Below is a small trained network, with its code and all its weights. Each question gives an input and a class and asks what happens when units are switched off, that is, made to give their printed mean instead of their output.

import numpy as np


def w(rows, s, z=0):
    codes = np.array(rows[::2]) - 128.0
    scale = np.full(codes.shape[1], s)
    scale[-1] = z or s
    return codes * scale


def f(y):
    return y / 2 * (1 + np.tanh(0.7978845608 * (y + 0.044715 * y**3)))


def log_softmax(a):
    a = a - a.max(-1, keepdims=True)
    return a - np.log(np.exp(a).sum(-1, keepdims=True))


def net(x, mask):
    res = np.array(x, float).reshape(1, 8) / 4 @ E
    y = f(res @ A[0][:, :-1].T + A[0][:, -1])
    res = res + np.where(mask, y, B[0][:, -1]) @ B[0][:, :-1]
    return log_softmax(res[-1] @ U[:, :-1].T + U[:, -1])


A, B = {}, {}
E = w([
[125,130,127,117],'x0',
[152,63,38,122],'x1',
[9,80,147,180],'x2',
[124,136,143,127],'x3',
[174,86,167,255],'x4',
[127,123,123,125],'x5',
[144,99,82,126],'x6',
[106,200,73,218],'x7',
],0.0071)
A[0] = w([
[72,182,94,34,97],'n1',
[122,149,116,79,94],'n2',
[130,90,182,80,151],'n3',
[171,49,232,64,136],'n4',
[63,74,167,134,95],'n5',
[86,99,141,156,67],'n6',
[146,60,133,76,85],'n7',
[166,161,107,147,11],'n8',
[117,64,42,132,192],'n9',
[198,154,136,105,69],'n10',
[154,52,182,213,101],'n11',
[153,61,187,83,113],'n12',
[126,75,4,112,82],'n13',
[97,196,140,147,128],'n14',
[3,114,123,159,78],'n15',
[135,60,153,198,91],'n16',
[117,134,105,87,52],'n17',
[225,100,169,174,72],'n18',
[123,148,100,103,143],'n19',
[114,195,211,108,199],'n20',
[91,75,162,156,47],'n21',
[207,156,131,81,76],'n22',
[112,90,144,88,1],'n23',
[148,91,180,99,185],'n24',
[130,84,70,94,147],'n25',
[188,175,147,125,29],'n26',
[97,197,50,121,65],'n27',
[219,153,150,118,55],'n28',
[228,135,150,143,81],'n29',
[144,46,162,40,146],'n30',
[92,158,153,185,80],'n31',
],0.011,0.004)
B[0] = w([
[70,165,241,131,234],'n1',
[56,126,201,110,153],'n2',
[142,129,108,158,190],'n3',
[227,186,62,131,255],'n4',
[70,98,109,48,180],'n5',
[116,126,96,38,150],'n6',
[139,129,119,150,168],'n7',
[84,187,72,83,123],'n8',
[149,165,232,162,235],'n9',
[93,77,72,27,165],'n10',
[102,214,149,63,246],'n11',
[191,195,2,169,194],'n12',
[120,87,158,182,223],'n13',
[189,101,98,169,181],'n14',
[115,105,69,63,233],'n15',
[73,197,200,94,208],'n16',
[43,134,220,90,133],'n17',
[44,184,195,93,207],'n18',
[81,201,169,129,151],'n19',
[95,51,152,244,253],'n20',
[4,90,158,21,156],'n21',
[104,82,156,42,190],'n22',
[116,172,106,86,124],'n23',
[108,107,103,184,193],'n24',
[112,100,185,160,186],'n25',
[135,69,118,81,149],'n26',
[120,186,121,177,176],'n27',
[70,41,134,55,178],'n28',
[35,100,199,33,191],'n29',
[165,196,117,212,232],'n30',
[120,134,95,155,181],'n31',
],0.0058,0.0055)
U = w([
[88,122,123,83,182],'0',
[65,18,83,6,30],'1',
[145,116,50,151,255],'2',
[183,197,1,190,63],'3',
[139,60,122,171,116],'4',
],0.0085,0.0034)

Each question gives the input, the list of numbers given to net, and the class t.
The units are the neurons (one row each of A and B). Each row of codes is followed by its name. A weight is (code - 128) times the scale printed after its matrix; where a second scale follows, it is the last column's (A, B and U).
mask holds one flag per neuron, in row order. A switched-off neuron (its flag False) gives its mean, the last column of its row in B, instead of its output. The means were averaged over made-up inputs and are rounded, as every weight is.
A unit's drop is (log p(t) with every unit on - log p(t) with that unit switched off) / (log p(t) with every unit on - log p(t) with every unit switched off).
The circuit of an input: a set's keep is (log p(t) with only the set's units on - log p(t) with every unit switched off) / (log p(t) with every unit on - log p(t) with every unit switched off). Starting from the 12 units with the biggest drops (on a tie, the unit counted first), units are removed one at a time, each time the one whose removal leaves the highest keep (on an exact tie, the one counted first), for as long as the keep stays at least 0.8.
units of the circuit, in order: the units of the circuit, biggest drop first
k most important neurons: the k neurons with the biggest drops, biggest first
drop of u: that unit's drop, to one decimal
input [-2,-4,-5,8,5,7,-3,-7], class 3: units of the circuit, in order	[n4]
input [4,-2,7,8,8,-7,2,4], class 0: 2 most important neurons	[n16; n11]
input [1,6,0,-5,7,5,-2,-2], class 0: units of the circuit, in order	[n11; n16; n18]
input [3,-1,7,0,8,-4,7,-8], class 0: 3 most important neurons	[n21; n16; n11]
input [-2,-3,-2,-1,5,6,7,-7], class 3: units of the circuit, in order	[n4; n12]
input [-1,5,7,6,-1,-5,-7,4], class 1: units of the circuit, in order	[n15; n30; n5]
input [1,-2,6,-2,-4,0,-1,3], class 1: 2 most important neurons	[n15; n30]
input [-1,7,7,-1,5,-6,2,-8], class 3: units of the circuit, in order	[n12; n4]
input [8,7,6,1,4,5,5,-7], class 2: units of the circuit, in order	[n12; n30]
input [-6,-4,-2,-1,7,2,8,-3], class 0: units of the circuit, in order	[n18; n11]
input [-3,7,-5,3,-1,0,5,1], class 4: units of the circuit, in order	[n13; n9; n25]
input [-4,-1,-2,-6,-6,4,0,-7], class 3: units of the circuit, in order	[n30; n4]
input [-6,-2,-3,5,-1,7,-5,-8], class 3: units of the circuit, in order	[n4; n12]
input [-4,-2,-7,0,3,3,4,-8], class 3: units of the circuit, in order	[n4]
input [4,8,8,3,8,0,7,2], class 0: 2 most important neurons	[n9; n16]
input [4,4,6,-5,6,4,8,4], class 0: 3 most important neurons	[n16; n11; n9]
input [7,6,1,0,8,7,5,-2], class 0: 2 most important neurons	[n11; n16]
input [-5,-1,-7,8,5,7,0,-5], class 1: 2 most important neurons	[n29; n28]
input [0,-2,-4,4,3,0,6,-5], class 3: drop of n4	0.6
input [3,-1,5,-7,-6,1,-1,-8], class 3: most important neuron	[n30]
input [-3,2,-7,-7,0,-3,-8,2], class 1: drop of n28	0.1
input [0,8,-3,-1,2,-1,1,5], class 4: drop of n12	0.3
input [-5,1,-2,-6,3,4,8,-6], class 3: drop of n30	0.2
